Rows, each followed by one of two labels for a hidden trait (new trait and labels in each part):
In the rows, 128 means zero.
[ 81 155 174 194 142 102  94 123 126 195   1 113 122 141 107 119 106 203
 173 139 144 166 155 151 122 131 159 143 150 135 148 126 119 102 112] : J73
[128 146 124 105 136 116 127 141 115 159 120 122  82 131 114 122 115 122
 135 119 136 136 128 151 141 112 109 137  98 145 140 137 122 131 103] : J73
[ 84 153 165 186 141 105  97 124 121 181  32 114 114 134 105 132 109 210
 163 146 133 159 146 143 121 129 159 156 152 139 156 129 119 105 100] : J73
[ 97 140 182 235 128 115  87 171 132 146  62 110 170 140 101 152 109 110
 147 125 121 145 153 131  98 161 188 119 160 135 160 113 130 104  80] : J195
[ 98 150 167 205 130 119  93 165 126 130  80 106 156 129  85 159 106  92
 139 146 112 144 146 125  98 159 175 128 163 135 165 128 120 110  69] : J73
[133 157 134 108 123 128 123 184 113 111 177 111 118 129  88 127 103  27
 119 114 129 128 129 149 128 145 102  79 100 133 146 136 113 128  50] : J195
[125 147 115 122 140 107 128 100 126 162  76 126  99 132 135 133 128 153
 139 141 136 132 120 137 132 114 113 157 131 146 140 144 121 126 105] : J73
[ 85 147 165 167 124 145  95 196 107  92 191 104 150 106  59 144  94  37
 119 132 100 142 160 109 120 159 183  91 157 125 155 122 120 122  81] : J195
[102 135 176 229 126 122  88 174 129 133  77 107 168 139  96 153 107  93
 141 127 114 138 149 126  94 163 186 118 159 135 161  97 129 110  72] : J195

Next part:
[125 132 149 120  57 107  47 171 104 116 141 212  92 146  74 136 118 148
   1 187 133 124 125 131 157  69 173 126 134 119 152 121  43] : E
[ 67 116 122 115 189 106  86 116 157 157 107  92 108 127 116 123 109 122
 110 103 120 103  97 126 120 135 139 132 153 120 139 124 130] : E
[102 121 116  87 253 124 124 113 112  86 105 169  69 127 129 114 126 238
 102 125 117 129  96 210 207 188 141 163 177 109  52 101 164] : E
[144 140  91 102 121 121 119 117 136 101  79 202  67 141 169 154 108 112
 146 139 136  99  94 135 191 206 158 131 104 115 125 133 132] : K
[ 83 129 165 126 137 118 128 117 139 117  98 140 181 112 121 139 113 126
 131 172 134  69 108 133 144 140  98 126 143  97 113 113 112] : E
[123 152 123 118 102 119 133 141 141 130 135 133 116 105 140 134 135 141
  75 124 114 164 147 121 127 135 148 141 150 108 136 125 172] : K
[ 94 140 109 107 129 116 144  77 130 135  73 161  96 134 147 134 107  97
 129 135 134  91  77  98 144 185 114 125 135  85 129  98 100] : K
[145 134 148 119 150 118 126 128 156 112  57 163 132 125 151 110 119 118
 136 154 138 129  96 127 112 170 134 129 109 137  90 151  60] : E
[114 128 119 120 131 132 214 121 181 112  99 139 120 141 167 130 125 129
  96 131 128  39 200 112 108 152  75  96 111 139 147 132 102] : E
[125 153  77 142 136 113 117 129 143 111  77 158  72 139 144 128 117 129
 143 129 133  79 142 109 146 151 180 112 124 142 145 128 138] : K

[118 216 129 104 133 174  99  65 143 189 137 106  64 170 132  87 169 134
  80  96  82 110 169  88  35 136 201 135 116 250 120  86 127 216] : J386
[140 110 137 125 114 111 128 154 110 114 125 133 122 113 120 108 141 121
 155 157 120 133 147 127 125 131 127 128 131 135 125 126 137 121] : J343
[154  43 146 123  91  84 127 178  92 131 114 140 130  76 114  96 126 110
 194 220 124 142 145 139 143 129  87 122 151 159 106 143 140 107] : J343
[222 118 136 115  88 138 131 199 126 183 136 145 147  98  55  82 189 132
  81 155 154 154 192 107  40 167 229 107 123 144 106  87 147  53] : J386
[151 147 124 107 141 108 160 131 106 212 163 153  43 124 189  87 143 106
 139 120 109 132 187  70 105 150 137 124 160 139  85 102 160 177] : J386
[127 119 138 127 110 125 134 142 118 132 119 131 122 109 104 117 142 133
 151 163 130 135 151 125 120 129 140 123 138 122 125 119 132 122] : J343
[107 134 126 125 121 144 133 115 128 110 127 128 115 125 116 115 146 134
 129 138 116 130 168 103 107 127 143 123 124 128 122 118 128 137] : J343
[142  67 152 120 139  77 149  84 108 166 130 145 154  58 110  75 121  81
 174 154  97 154 188  51 121 126  77 149 150 113 101 114 147  99] : J343
[143  99 137 123 103 106 128 160 102 118 118 136 125 105 126 109 136 120
 155 173 116 135 150 133 130 135 125 120 139 160 119 135 135 111] : J343
[148  90 148 122 122 102 126 176  99  93 138 144 142 106 102 135 144 132
 161 171 121 142 154 114  98 126 101 126 143 159 138 146 153 144] : J343

Part 4:
[140 251 148 187 115 139 167 110 105 111 117  79 140 139 124 141 134 142
 124 175] : J753
[135 184 162 146 136 152 140 119  89 120 140  83 144 141 142 139 122 122
 115 144] : J919
[149 253 150 165 117 142 156 116 106 101 103  78 142 147 112 148 126 142
 122 171] : J919
[136 203 162 173 132 157 155 121 106 124 141  95 148 135 136 147 119 126
 115 157] : J919
[137 214 163 179 123 142 148 113 106 120 134  88 146 146 132 148 120 128
 122 170] : J753
[142 186 163 144 133 159 145 119  88 121 155 100 152 140 142 138 122 120
 121 145] : J753
[145 192 163 154 129 150 153 117  86 116 147  79 149 133 138 139 125 123
 114 156] : J753
[138 201 162 174 129 156 156 115 105 122 137  92 147 136 136 148 128 126
 122 162] : J753
[134 194 161 138 142 176 143 121 100 135 166 103 145 129 148 146 110 117
 114 139] : J753
[136 208 147 152 129 150 143 116  90 126 132  93 141 141 124 139 115 130
 122 143] : J919
[144 184 165 165 138 157 148 119  87 121 156  87 144 133 143 137 122 121
 115 139] : J753
[140 236 163 169 121 140 167 110  97 100 103  65 134 139 125 149 135 135
 116 184] : J753
[138 233 163 176 123 152 150 113 107 119 132 104 140 135 131 148 132 136
 115 159] : J753
[137 221 162 176 122 150 151 113 107 118 132  86 136 145 131 139 131 129
 122 170] : J753
[147 219 148 176 123 143 159 119 104 108 132  88 145 136 132 139 130 136
 122 159] : J753
[140 253 151 192 114 132 170 109 111 109 109  76 140 139 123 140 137 143
 123 179] : J753
[135 194 147 158 133 158 139 126  86 132 143  99 151 139 129 137 112 127
 121 135] : J919
[137 222 164 153 125 153 147 114 104 122 139  91 138 143 136 147 118 127
 116 163] : J919
[147 236 150 177 121 136 151 119  93 108 115  64 145 145 116 138 122 136
 120 162] : J753
[133 184 146 139 137 176 134 128 103 136 168 105 147 129 135 145 109 123
 114 138] : J919
